Here is a tiny trained network, its code and every weight. The questions are about switching its units off for an input and a class, where a switched-off unit gives its printed mean instead of its output.

import numpy as np


def w(rows, s, z=0):
    codes = np.array(rows[::2]) - 128.0
    scale = np.full(codes.shape[1], s)
    scale[-1] = z or s
    return codes * scale


def norm(h):
    return h / np.sqrt((h * h).mean(-1, keepdims=True) + 1e-5)


def f(y):
    return y / 2 * (1 + np.tanh(0.7978845608 * (y + 0.044715 * y**3)))


def log_softmax(a):
    a = a - a.max(-1, keepdims=True)
    return a - np.log(np.exp(a).sum(-1, keepdims=True))


def net(x, mask):
    res = np.array(x, float).reshape(1, 7) / 4 @ E
    u = 0
    for l in range(4):
        y = f(norm(res) @ A[l][:, :-1].T + A[l][:, -1])
        res = res + np.where(mask[u : u + 3], y, B[l][:, -1]) @ B[l][:, :-1]
        u += 3
    return log_softmax(norm(res)[-1] @ U[:, :-1].T + U[:, -1])


A, B = {}, {}
E = w([
[173,89,84,94,110,99,33,45,134,230,113],'x0',
[252,170,139,52,151,202,163,188,82,170,5],'x1',
[127,135,127,120,123,128,129,134,128,133,139],'x2',
[130,131,125,129,127,134,130,125,129,131,134],'x3',
[126,128,126,127,126,128,128,124,125,124,121],'x4',
[129,133,128,131,127,132,129,127,130,133,134],'x5',
[183,240,202,108,50,57,116,47,198,46,97],'x6',
],0.0019)
A[0] = w([
[171,105,74,109,130,127,13,58,163,215,96,2],'0.n0',
[88,27,5,139,152,160,163,217,79,194,139,31],'0.n1',
[199,201,158,116,39,36,152,67,185,76,89,15],'0.n2',
],0.0024,0.00092)
B[0] = w([
[149,75,147,97,90,73,255,127,64,91,160,198],'0.n0',
[118,159,233,123,147,164,88,83,131,135,152,252],'0.n1',
[106,115,180,104,204,182,79,105,97,124,166,225],'0.n2',
],0.0043,0.002)
A[1] = w([
[86,38,57,178,183,206,156,174,101,207,148,87],'1.n0',
[251,155,161,49,156,152,179,174,63,162,45,2],'1.n1',
[172,220,189,77,67,78,89,68,179,52,101,47],'1.n2',
],0.0023,0.00084)
B[1] = w([
[173,212,240,74,159,96,89,68,120,98,143,173],'1.n0',
[58,161,24,239,78,143,66,132,227,128,100,250],'1.n1',
[108,127,211,136,255,201,117,110,36,184,187,182],'1.n2',
],0.0026,0.0022)
A[2] = w([
[28,90,107,181,110,36,103,104,174,83,226,104],'2.n0',
[70,16,135,130,219,206,105,215,37,216,169,48],'2.n1',
[78,171,172,165,155,161,250,243,139,24,140,7],'2.n2',
],0.0025,0.0011)
B[2] = w([
[167,162,61,132,128,189,126,207,137,162,14,247],'2.n0',
[164,196,189,101,139,110,115,60,147,26,134,228],'2.n1',
[206,53,95,67,69,41,158,45,76,253,154,242],'2.n2',
],0.0043,0.0016)
A[3] = w([
[194,189,63,119,116,193,127,247,147,166,28,177],'3.n0',
[204,25,105,44,67,3,176,67,56,191,147,3],'3.n1',
[45,107,66,194,110,67,73,119,163,137,165,152],'3.n2',
],0.0029,0.00051)
B[3] = w([
[4,99,58,200,102,135,104,183,205,62,134,234],'3.n0',
[174,93,78,127,82,31,247,188,92,142,173,254],'3.n1',
[148,154,83,118,107,194,159,213,159,102,39,130],'3.n2',
],0.0035,0.0031)
U = w([
[124,163,254,109,185,167,70,73,112,113,163,254],'0',
[79,137,41,170,102,174,101,190,195,110,74,73],'1',
[184,85,101,105,83,22,209,134,85,162,164,55],'2',
],0.007,0.00062)

Each question gives the input, the list of numbers given to net, and the class t.
The units are the neurons (one row each of A and B). Each row of codes is followed by its name. A weight is (code - 128) times the scale printed after its matrix; where a second scale follows, it is the last column's (A, B and U).
mask holds one flag per neuron, layer by layer. A switched-off neuron (its flag False) gives its mean, the last column of its row in B, instead of its output. The means were averaged over made-up inputs and are rounded, as every weight is.
A unit's drop is (log p(t) with every unit on - log p(t) with that unit switched off) / (log p(t) with every unit on - log p(t) with every unit switched off).
The circuit of an input: a set's keep is (log p(t) with only the set's units on - log p(t) with every unit switched off) / (log p(t) with every unit on - log p(t) with every unit switched off). Starting from all 12 units, units are removed one at a time, each time the one whose removal leaves the highest keep (on an exact tie, the one counted first), for as long as the keep stays at least 0.8.
circuit, biggest first: the units of the circuit, biggest drop first
top k neurons: the k neurons with the biggest drops, biggest first
k most important neurons of layer l: the k neurons of layer l with the biggest drops, biggest first
drop of u: that unit's drop, to one decimal
input [-6,3,-8,1,-7,3,-5], class 2: circuit, biggest first => (2.n2)
input [8,8,-7,0,4,-1,5], class 1: top 4 neurons => (1.n1 2.n2 3.n0 0.n1)
input [4,5,-7,-5,-4,5,4], class 1: circuit, biggest first => (2.n2 3.n0)
input [-8,-5,-4,0,-1,-5,6], class 2: 2 most important neurons of layer 1 => (1.n1 1.n0)
input [-3,-4,0,-2,6,6,3], class 1: top 3 neurons => (0.n1 0.n0 2.n0)
input [-7,0,0,2,7,-3,-6], class 2: top 2 neurons => (2.n2 0.n2)
input [7,-2,-8,-4,6,1,-7], class 0: top 2 neurons => (0.n1 2.n2)
input [4,7,-1,7,8,0,-7], class 0: top 2 neurons => (0.n1 2.n1)
input [-8,6,-6,-8,-5,-6,6], class 2: top 4 neurons => (2.n2 0.n1 2.n0 1.n0)
input [-8,-6,-1,-4,-1,0,0], class 2: top 2 neurons => (2.n2 1.n1)
input [4,-4,5,-1,1,-7,-1], class 1: top 2 neurons => (2.n0 2.n2)
input [4,-7,-4,-5,-6,3,5], class 1: top 3 neurons => (0.n1 2.n0 2.n2)
input [-7,2,6,6,-7,5,-5], class 2: top 3 neurons => (2.n2 0.n2 1.n2)
input [-2,6,2,6,0,6,3], class 1: top neuron => (0.n1)
input [-6,-1,1,-1,-5,-1,4], class 2: drop of 0.n1 => 1.3
input [-8,-2,0,0,-3,6,-1], class 2: drop of 2.n2 => 2.8
input [4,7,8,-2,-6,1,1], class 1: drop of 2.n2 => 0.1
input [4,1,2,-1,8,0,-8], class 0: drop of 3.n2 => 0.0
